[[151 109 123 118]
 [127 101 156 111]
 [134 119 129 120]]	156

[[121 117 132 146 132 130 119]
 [153 147 143 131 100 133 127]]	132

[[103 112 122 104]
 [130 126 130 128]]	122

[[127 133 145 127]
 [129 125 106 129]
 [127 130 131 128]]	106

[[129 107 135 116 114 146]
 [134 131 147 136 103 136]
 [126 143 137 108 116 111]]	147

[[125 133 138 132 145 150]
 [127 135 137 116 120 133]
 [121 117 126 121 125 120]]	137

[[150 136 128 130]
 [150 136 128 130]]	128

[[130 127 124 130 130 133]
 [134 158 153 124 153 103]]	124

[[143 130 144 141]
 [127 106 132 131]
 [126 146 128 117]]	132

[[144 136 113 138 120 102]
 [142 120 130 152 150 110]
 [105 104 127 117 133 147]]	130
---
[133 135 126 129 141 153 126] result: 126
[150 121 107 143 145] result: 107
[133 116 142 122 151 151 126] result: 142
[106 135 132 153] result: 132
[108 145 102 104 129] result: 102
[102 139 135 118] result: 135
[105 157 154 111 142 118] result: 154
[ 98 132 119 152 104] result: 119
[105 116 148 154] result: 148
---
120,118,130,150,127,137,126
118,124,137,124,130,130,133
-> 130

148,143,137,150,138,152,109
120,121,130,125,127,119,129
127,136,123,130,120,132,133
-> 130

128,143,116,128
127,127,128,128
128,133,105,128
-> 128

119,150,158,119,145,114
117,145,110,101,141,137
-> 158

126,121,117,138
145,123,136,107
131,128,126,121
-> 136

147,150,117,125,135,123,147
119,114,157,126,135,130,113
108,106,138,131,120,133,109
-> 157

118,120,123,120,107,144
125,135,108,120,121,144
118,135,114,120,121,144
-> 108

125,153,123,108,152,107
129,147,135,130,131,133
-> 123

157,106,120,146
145,135,131,109
127,138,150,108
-> 131

127,157,141,131
132,111,132,131
-> 141
---
[150 125 108 123 148 143 113] | 113
[127 126 139 105] | 105
[107 141 131 130] | 130
[115 132 138  98 132 132 104] | 104
[122 138 108 118 127 155 149] | 149
[109 143 148 155 134 108] | 108
[108 118 134 116 106 136 133] | 133
---
[106 128 126 103 119] result: 103

[[129 141 131 155 119 131]
 [146 117 138 143 128 138]] result: 128

[[154 132 109 130 139 130 120]
 [149 122 154 136 133 131 122]
 [125 115 144 120 146 122 122]] result: 122

[[134 147 130 136 136]
 [134 105 125 121 144]] result: 121

[137 133 128 107 132 114] result: 132

[133 142 110 154 132 128] result: 132
---
[137 127 107 106 148]	107

[107 116 120 134 131 127 144]	134

[[100 143 134 140 136]
 [130 122 113 115 119]
 [ 99 133 147 141 102]]	113

[130  99 117 103 157 122 113]	103

[[120 129 151 128 124 112 143]
 [118 105 138 123 115 127 126]
 [125 138 145 132 125 111 147]]	123

[113 138 149 146 112 138 128]	146

[132 141 125 149 124]	125

[[139  99 115 141 114 111 126]
 [123 145 131 121 125 149 139]
 [109 150 136 131 142 157 134]]	121

[135 151 119 111 114]	119

[125 122 106 119 136 130 121]	119
---
129  113  120  136  138
111  131  140  104  111
111  135  122  119  131
value 120

103  132  137  140  124  145 value 137

112  148  121  135  155 value 121

100  108  116  121 value 116

124  101  103  131  107  117
126  117  129  131  132  125
value 103

141  138  130  153  120  123  126 value 130

101  114  131  131  123  139 value 131

133  124  150  127  106  100  113 value 150
---
[[148 145 135 147 130]
 [146 144 132 157 131]] | 132

[[138 145 104 120]
 [148 145 108 137]
 [147 148 105 130]] | 145

[[153 113 125  99]
 [152 121 133  98]] | 121

[[135 125 140 123 150]
 [120 123 121 124 103]
 [131 128 129 127 119]] | 121

[[125 107 106 105]
 [108 149 132 119]] | 149

[[123 143 127 153]
 [124 113 130 119]
 [129 116 129 114]] | 113

[[135 119 135 143 133 130]
 [138 118 139 155 126 125]
 [131 118 129 136 134 133]] | 155
---
[[107 126 114 152 107]
 [126 110 120 142 137]] => 110

[[132 145 143 126 136]
 [126 146 155 132 147]
 [130 132 132 127 131]] => 146

[[107 128 119 108 140 134]
 [107 146 145 133 125 125]
 [114 158 150 148 136 142]] => 146

[[136 133 134 133 120]
 [124 122 145 128 135]
 [138 117 124 151 134]] => 122

[[122 128 123 132]
 [105 157 124 138]
 [157 114 122 128]] => 157

[[122 125 133 116 136]
 [119 114 145 116 153]
 [125 141 120 149 137]] => 114

[[139 137 151 152 157 139]
 [141 137 151 152 140 108]] => 137
